Here is a tiny trained network, its code and every weight. The questions are about switching its units off for an input and a class, where a switched-off unit gives its printed mean instead of its output.

import numpy as np


def w(rows, s, z=0):
    codes = np.array(rows[::2]) - 128.0
    scale = np.full(codes.shape[1], s)
    scale[-1] = z or s
    return codes * scale


def norm(h):
    return h / np.sqrt((h * h).mean(-1, keepdims=True) + 1e-5)


def f(y):
    return y / 2 * (1 + np.tanh(0.7978845608 * (y + 0.044715 * y**3)))


def log_softmax(a):
    a = a - a.max(-1, keepdims=True)
    return a - np.log(np.exp(a).sum(-1, keepdims=True))


def net(x, mask):
    res = np.array(x, float).reshape(1, 6) / 4 @ E
    u = 0
    for l in range(2):
        y = f(norm(res) @ A[l][:, :-1].T + A[l][:, -1])
        res = res + np.where(mask[u : u + 11], y, B[l][:, -1]) @ B[l][:, :-1]
        u += 11
    return log_softmax(norm(res)[-1] @ U[:, :-1].T + U[:, -1])


A, B = {}, {}
E = w([
[127,128,130],'x0',
[132,177,254],'x1',
[42,112,147],'x2',
[101,233,74],'x3',
[130,128,127],'x4',
[128,131,127],'x5',
],0.0083)
A[0] = w([
[96,202,107,27],'L0N1',
[217,170,108,54],'L0N2',
[122,144,42,57],'L0N3',
[132,184,183,66],'L0N4',
[3,151,145,58],'L0N5',
[126,214,103,4],'L0N6',
[37,130,136,62],'L0N7',
[221,168,121,62],'L0N8',
[214,166,114,49],'L0N9',
[107,204,105,3],'L0N10',
[133,219,199,61],'L0N11',
],0.017,0.0043)
B[0] = w([
[198,130,188,190],'L0N1',
[1,40,151,198],'L0N2',
[130,184,75,217],'L0N3',
[134,143,55,200],'L0N4',
[3,9,146,217],'L0N5',
[212,137,203,195],'L0N6',
[55,9,125,175],'L0N7',
[35,8,141,200],'L0N8',
[21,37,146,189],'L0N9',
[197,129,188,182],'L0N10',
[145,141,24,254],'L0N11',
],0.029,0.0057)
A[1] = w([
[174,124,125,66],'L1N1',
[248,73,204,119],'L1N2',
[107,137,89,110],'L1N3',
[123,145,95,4],'L1N4',
[129,120,130,84],'L1N5',
[120,135,100,79],'L1N6',
[104,169,18,135],'L1N7',
[95,78,128,248],'L1N8',
[133,141,130,43],'L1N9',
[122,141,101,45],'L1N10',
[125,144,108,4],'L1N11',
],0.019,0.0025)
B[1] = w([
[80,123,222,137],'L1N1',
[249,177,243,213],'L1N2',
[143,183,123,155],'L1N3',
[106,104,70,130],'L1N4',
[134,121,122,128],'L1N5',
[123,144,107,136],'L1N6',
[149,222,45,217],'L1N7',
[180,222,148,254],'L1N8',
[119,72,152,116],'L1N9',
[112,125,91,129],'L1N10',
[105,67,66,121],'L1N11',
],0.021,0.01)
U = w([
[132,177,52,98],'0',
[33,10,171,41],'1',
[132,107,155,255],'2',
[207,120,228,42],'3',
[124,108,149,202],'4',
],0.012,0.0062)

Each question gives the input, the list of numbers given to net, and the class t.
The units are the neurons (one row each of A and B). Each row of codes is followed by its name. A weight is (code - 128) times the scale printed after its matrix; where a second scale follows, it is the last column's (A, B and U).
mask holds one flag per neuron, layer by layer. A switched-off neuron (its flag False) gives its mean, the last column of its row in B, instead of its output. The means were averaged over made-up inputs and are rounded, as every weight is.
A unit's drop is (log p(t) with every unit on - log p(t) with that unit switched off) / (log p(t) with every unit on - log p(t) with every unit switched off).
The circuit of an input: a set's keep is (log p(t) with only the set's units on - log p(t) with every unit switched off) / (log p(t) with every unit on - log p(t) with every unit switched off). Starting from the 12 units with the biggest drops (on a tie, the unit counted first), units are removed one at a time, each time the one whose removal leaves the highest keep (on an exact tie, the one counted first), for as long as the keep stays at least 0.8.
circuit, biggest first: the units of the circuit, biggest drop first
k most important neurons: the k neurons with the biggest drops, biggest first
top k neurons in layer l: the k neurons of layer l with the biggest drops, biggest first
drop when u is switched off: that unit's drop, to one decimal
input [-2,6,-5,3,6,2], class 0: circuit, biggest first => [L0N11]
input [-3,5,0,6,-2,4], class 3: 2 most important neurons => [L0N6, L0N1]
input [-7,4,7,2,5,4], class 1: 2 most important neurons => [L0N5, L0N7]
input [6,0,8,7,1,0], class 1: 2 most important neurons => [L0N5, L0N7]
input [0,5,-6,-4,1,6], class 1: top 3 neurons in layer 0 => [L0N8, L0N9, L0N3]
input [-4,-7,8,2,-4,-3], class 1: 2 most important neurons => [L0N5, L0N7]
input [3,5,6,6,-5,-2], class 1: 2 most important neurons => [L0N5, L0N7]
input [5,-8,-7,-8,-2,8], class 0: 3 most important neurons => [L0N6, L0N1, L0N10]
input [3,8,7,3,-7,2], class 0: top 2 neurons in layer 0 => [L0N11, L0N4]
input [-6,5,7,1,-1,1], class 1: top 2 neurons in layer 0 => [L0N5, L0N7]
input [7,-8,3,-7,1,-3], class 0: 2 most important neurons => [L0N6, L0N1]
input [5,-6,2,-8,7,-4], class 3: 3 most important neurons => [L0N11, L0N3, L0N4]
input [7,-5,-6,8,-2,2], class 3: 2 most important neurons => [L0N6, L0N5]
input [-8,3,-5,8,3,-4], class 3: circuit, biggest first => [L0N6]
input [6,0,7,7,2,-6], class 1: top 2 neurons in layer 0 => [L0N5, L0N7]
input [3,4,-3,1,1,0], class 0: top 2 neurons in layer 0 => [L0N11, L0N5]
input [3,6,-5,2,5,1], class 0: drop when L0N11 is switched off => 1.8
input [-2,1,-6,-6,3,-6], class 1: drop when L1N2 is switched off => 0.2
input [0,4,-4,-1,4,2], class 0: drop when L0N7 is switched off => 0.2
input [-1,5,7,6,5,5], class 1: circuit, biggest first => [L0N5]
